Below is a small trained network, with its code and all its weights. Each question gives an input and a target symbol and asks what happens when units are switched off, that is, made to give their printed mean instead of their output.

import numpy as np


def w(rows, s, z=0):
    codes = np.array(rows[::2]) - 128.0
    scale = np.full(codes.shape[1], s)
    scale[-1] = z or s
    return codes * scale


def norm(h):
    return h / np.sqrt((h * h).mean(-1, keepdims=True) + 1e-5)


def f(y):
    return np.maximum(y, 0)


def softmax(a):
    e = np.exp(a - a.max(-1, keepdims=True))
    return e / e.sum(-1, keepdims=True)


def log_softmax(a):
    a = a - a.max(-1, keepdims=True)
    return a - np.log(np.exp(a).sum(-1, keepdims=True))


def net(x, mask):
    ids = ['ΓΠΣεξφψ'.index(c) for c in x.split()]
    T = len(ids)
    res = E[ids] + P[:T]
    q, k, v = (norm(res) @ M[0].T for M in (Q, K, V))
    z = softmax(np.where(np.tri(T) > 0, q @ k.T / 2**0.5, -1e9)) @ v
    res = res + np.where(mask[0], z, O[0][:, -1]) @ O[0][:, :-1]
    y = f(norm(res) @ A[0][:, :-1].T + A[0][:, -1])
    res = res + np.where(mask[1:17], y, B[0][:, -1]) @ B[0][:, :-1]
    return log_softmax(norm(res)[-1] @ U[:, :-1].T + U[:, -1])


Q, K, V, O, A, B = {}, {}, {}, {}, {}, {}
E = w([
[105,126,173,91,119],'Γ',
[148,26,46,111,177],'Π',
[102,181,61,211,41],'Σ',
[98,147,146,70,76],'ε',
[105,135,162,79,95],'ξ',
[90,192,136,3,170],'φ',
[127,208,245,190,163],'ψ',
],0.0058)
P = w([
[168,73,166,124,79],'0',
[195,131,70,104,145],'1',
[181,128,67,97,135],'2',
[158,125,82,92,118],'3',
[1,145,91,187,152],'4',
[15,138,117,168,165],'5',
],0.0051)
Q[0] = w([
[67,213,122,145,253],'h0',
[131,132,132,50,56],'h0',
],0.008)
K[0] = w([
[137,253,23,233,208],'h0',
[134,39,217,197,77],'h0',
],0.0055)
V[0] = w([
[60,2,138,101,138],'h0',
[154,96,244,113,143],'h0',
],0.0065)
O[0] = w([
[73,101,3,131,157,3],'h0',
[89,194,101,230,214,83],'h0',
],0.0055,0.0016)
A[0] = w([
[160,146,135,58,145,96],'n0',
[91,49,181,144,158,222],'n1',
[100,119,106,112,149,106],'n2',
[117,56,218,77,92,93],'n3',
[115,135,64,135,125,3],'n4',
[190,114,130,148,88,169],'n5',
[139,144,131,101,136,119],'n6',
[108,132,150,65,186,86],'n7',
[179,13,103,106,141,167],'n8',
[134,160,85,186,141,114],'n9',
[92,132,139,125,83,63],'n10',
[131,132,138,97,156,64],'n11',
[185,118,99,113,167,113],'n12',
[101,159,116,115,111,115],'n13',
[146,164,254,122,104,130],'n14',
[150,119,143,107,62,109],'n15',
],0.009,0.0033)
B[0] = w([
[85,150,91,162,110,220],'n0',
[124,203,85,53,169,183],'n1',
[186,123,152,119,135,171],'n2',
[85,90,80,166,44,213],'n3',
[125,121,204,147,109,154],'n4',
[46,97,152,128,150,174],'n5',
[134,156,96,170,124,172],'n6',
[117,177,109,101,73,223],'n7',
[255,36,81,194,152,186],'n8',
[120,61,165,118,76,169],'n9',
[170,144,119,84,143,165],'n10',
[106,165,126,121,108,156],'n11',
[103,179,142,75,128,163],'n12',
[168,129,164,102,166,187],'n13',
[156,154,186,209,150,254],'n14',
[99,171,114,105,180,187],'n15',
],0.0065,0.0047)
U = w([
[45,107,79,164,195,92],'Γ',
[179,81,80,104,153,255],'Π',
[127,94,115,200,9,78],'Σ',
[167,106,203,29,120,86],'ε',
[68,67,168,93,161,105],'ξ',
[150,219,65,115,122,152],'φ',
[181,168,194,185,156,109],'ψ',
],0.011,0.0047)

Each question gives the input, a string of symbols that net reads in full, and the target symbol t.
The units are the heads (2 rows each of Q, K, V and O) and the neurons (one row each of A and B). Each row of codes is followed by its name. A weight is (code - 128) times the scale printed after its matrix; where a second scale follows, it is the last column's (O, A, B and U).
mask holds one flag per unit, heads first, then neurons. A switched-off unit (its flag False) gives its mean, the last column of its rows in O or B, instead of its output. The means were averaged over made-up inputs and are rounded, as every weight is.
A unit's drop is (log p(t) with every unit on - log p(t) with that unit switched off) / (log p(t) with every unit on - log p(t) with every unit switched off).
The circuit of an input: a set's keep is (log p(t) with only the set's units on - log p(t) with every unit switched off) / (log p(t) with every unit on - log p(t) with every unit switched off). Starting from the 12 units with the biggest drops (on a tie, the unit counted first), units are removed one at a time, each time the one whose removal leaves the highest keep (on an exact tie, the one counted first), for as long as the keep stays at least 0.8.
units of the circuit, in order: the units of the circuit, biggest drop first
top k neurons: the k neurons with the biggest drops, biggest first
drop when u is switched off: that unit's drop, to one decimal
input Σ φ φ ε, target Σ: units of the circuit, in order -> n3, n1
input ψ ξ Γ, target ψ: units of the circuit, in order -> h0, n9
input ψ ψ φ ψ ε, target ψ: units of the circuit, in order -> h0, n14
input φ ε Σ ε φ Γ, target Σ: units of the circuit, in order -> n3, h0
input Γ φ φ Γ, target Γ: units of the circuit, in order -> h0
input ξ ε ψ Γ, target ξ: top 3 neurons -> n9, n14, n8
input ξ φ Γ ε, target ξ: top 2 neurons -> n9, n14
input ε ψ φ ξ Γ, target ψ: units of the circuit, in order -> h0, n14
input ε Σ ψ φ ε Σ, target ψ: top 2 neurons -> n3, n7
input ε ψ ε, target ε: top 4 neurons -> n9, n14, n3, n4
input ε Σ Γ, target ε: top 3 neurons -> n9, n14, n3
input ε Γ ξ, target ε: top 2 neurons -> n9, n14
input φ φ φ Γ Π Π, target Π: drop when n10 is switched off -> 0.0
input Σ Σ Γ, target Σ: units of the circuit, in order -> n3
input ξ Γ Γ, target ξ: drop when n3 is switched off -> 0.2
input Γ ξ ξ, target Γ: drop when h0 is switched off -> 0.3
